Below is a small trained network, with its code and all its weights. Each question gives an input and a class and asks what happens when units are switched off, that is, made to give their printed mean instead of their output.

import numpy as np


def w(rows, s, z=0):
    codes = np.array(rows[::2]) - 128.0
    scale = np.full(codes.shape[1], s)
    scale[-1] = z or s
    return codes * scale


def norm(h):
    return h / np.sqrt((h * h).mean(-1, keepdims=True) + 1e-5)


def f(y):
    return np.maximum(y, 0)


def log_softmax(a):
    a = a - a.max(-1, keepdims=True)
    return a - np.log(np.exp(a).sum(-1, keepdims=True))


def net(x, mask):
    res = np.array(x, float).reshape(1, 4) / 4 @ E
    u = 0
    for l in range(3):
        y = f(norm(res) @ A[l][:, :-1].T + A[l][:, -1])
        res = res + np.where(mask[u : u + 3], y, B[l][:, -1]) @ B[l][:, :-1]
        u += 3
    return log_softmax(norm(res)[-1] @ U[:, :-1].T + U[:, -1])


A, B = {}, {}
E = w([
[43,39,152,150,44,139,105,125,87,83],'x0',
[145,98,43,150,118,237,133,226,135,254],'x1',
[88,154,134,133,129,114,132,160,140,133],'x2',
[68,76,233,58,154,163,32,70,146,211],'x3',
],0.00099)
A[0] = w([
[160,130,44,235,99,140,198,193,83,85,29],'0.n1',
[127,88,72,172,152,228,129,216,123,239,4],'0.n2',
[44,2,99,168,29,151,121,167,71,101,9],'0.n3',
],0.0026,0.0025)
B[0] = w([
[121,36,44,48,203,89,217,243,105,177,241],'0.n1',
[154,194,174,93,30,91,67,73,200,35,254],'0.n2',
[73,138,173,234,219,252,89,65,29,181,231],'0.n3',
],0.003,0.0022)
A[1] = w([
[152,115,37,187,5,252,107,219,164,241,89],'1.n1',
[90,82,178,63,146,55,91,83,145,167,50],'1.n2',
[226,204,94,117,117,107,139,185,193,180,5],'1.n3',
],0.002,0.0012)
B[1] = w([
[133,152,237,110,32,16,83,3,194,30,252],'1.n1',
[161,112,47,129,47,122,160,195,141,122,209],'1.n2',
[109,151,180,224,113,188,110,85,50,175,227],'1.n3',
],0.003,0.0015)
A[2] = w([
[90,76,155,43,96,193,34,158,192,241,110],'2.n1',
[209,252,127,145,203,170,104,116,165,224,7],'2.n2',
[131,76,175,57,134,137,62,137,161,228,171],'2.n3',
],0.0028,0.0013)
B[2] = w([
[175,149,55,84,201,64,208,205,143,136,254],'2.n1',
[22,2,195,215,145,213,51,72,35,160,211],'2.n2',
[143,127,65,145,120,144,185,164,107,111,229],'2.n3',
],0.0043,0.0021)
U = w([
[220,47,3,29,240,45,242,244,118,220,238],'0',
[23,23,238,254,222,242,13,12,9,223,1],'1',
[210,242,232,25,4,15,21,18,245,10,200],'2',
],0.0051,0.0014)

Each question gives the input, the list of numbers given to net, and the class t.
The units are the neurons (one row each of A and B). Each row of codes is followed by its name. A weight is (code - 128) times the scale printed after its matrix; where a second scale follows, it is the last column's (A, B and U).
mask holds one flag per neuron, layer by layer. A switched-off neuron (its flag False) gives its mean, the last column of its row in B, instead of its output. The means were averaged over made-up inputs and are rounded, as every weight is.
A unit's drop is (log p(t) with every unit on - log p(t) with that unit switched off) / (log p(t) with every unit on - log p(t) with every unit switched off).
The circuit of an input: a set's keep is (log p(t) with only the set's units on - log p(t) with every unit switched off) / (log p(t) with every unit on - log p(t) with every unit switched off). Starting from all 9 units, units are removed one at a time, each time the one whose removal leaves the highest keep (on an exact tie, the one counted first), for as long as the keep stays at least 0.8.
circuit, biggest first: the units of the circuit, biggest drop first
most important unit: the unit with the biggest drop
k most important neurons: the k neurons with the biggest drops, biggest first
k most important neurons of layer l: the k neurons of layer l with the biggest drops, biggest first
drop of u: that unit's drop, to one decimal
input [8,5,7,-6], class 1: 4 most important neurons => 0.n3, 2.n1, 1.n1, 2.n3
input [7,5,-3,8], class 0: most important unit => 2.n1
input [-2,6,5,5], class 2: 2 most important neurons => 1.n1, 0.n1
input [-7,-5,-5,3], class 1: 3 most important neurons => 2.n2, 1.n1, 0.n2
input [-6,8,0,-6], class 2: 2 most important neurons => 1.n1, 0.n2
input [1,6,-7,7], class 0: 2 most important neurons => 2.n1, 2.n3
input [-7,-7,-4,3], class 1: 2 most important neurons => 1.n1, 0.n2
input [-8,7,8,-5], class 1: 2 most important neurons => 1.n3, 2.n2
input [-7,-5,0,8], class 0: 2 most important neurons => 0.n3, 2.n1
input [-3,1,8,-2], class 1: 2 most important neurons => 1.n3, 2.n1
input [5,8,-7,-6], class 2: 2 most important neurons => 1.n1, 0.n2
input [-6,6,5,4], class 1: 2 most important neurons of layer 1 => 1.n3, 1.n2
input [5,5,-6,5], class 0: 2 most important neurons => 2.n1, 2.n2
input [3,5,-5,7], class 0: circuit, biggest first => 2.n1
input [-3,2,5,4], class 0: 2 most important neurons => 2.n1, 0.n3
input [-2,7,-2,-6], class 2: drop of 2.n3 => 0.1
input [-7,4,-2,0], class 1: drop of 2.n2 => 0.3
input [0,5,-4,0], class 2: drop of 2.n2 => 0.0
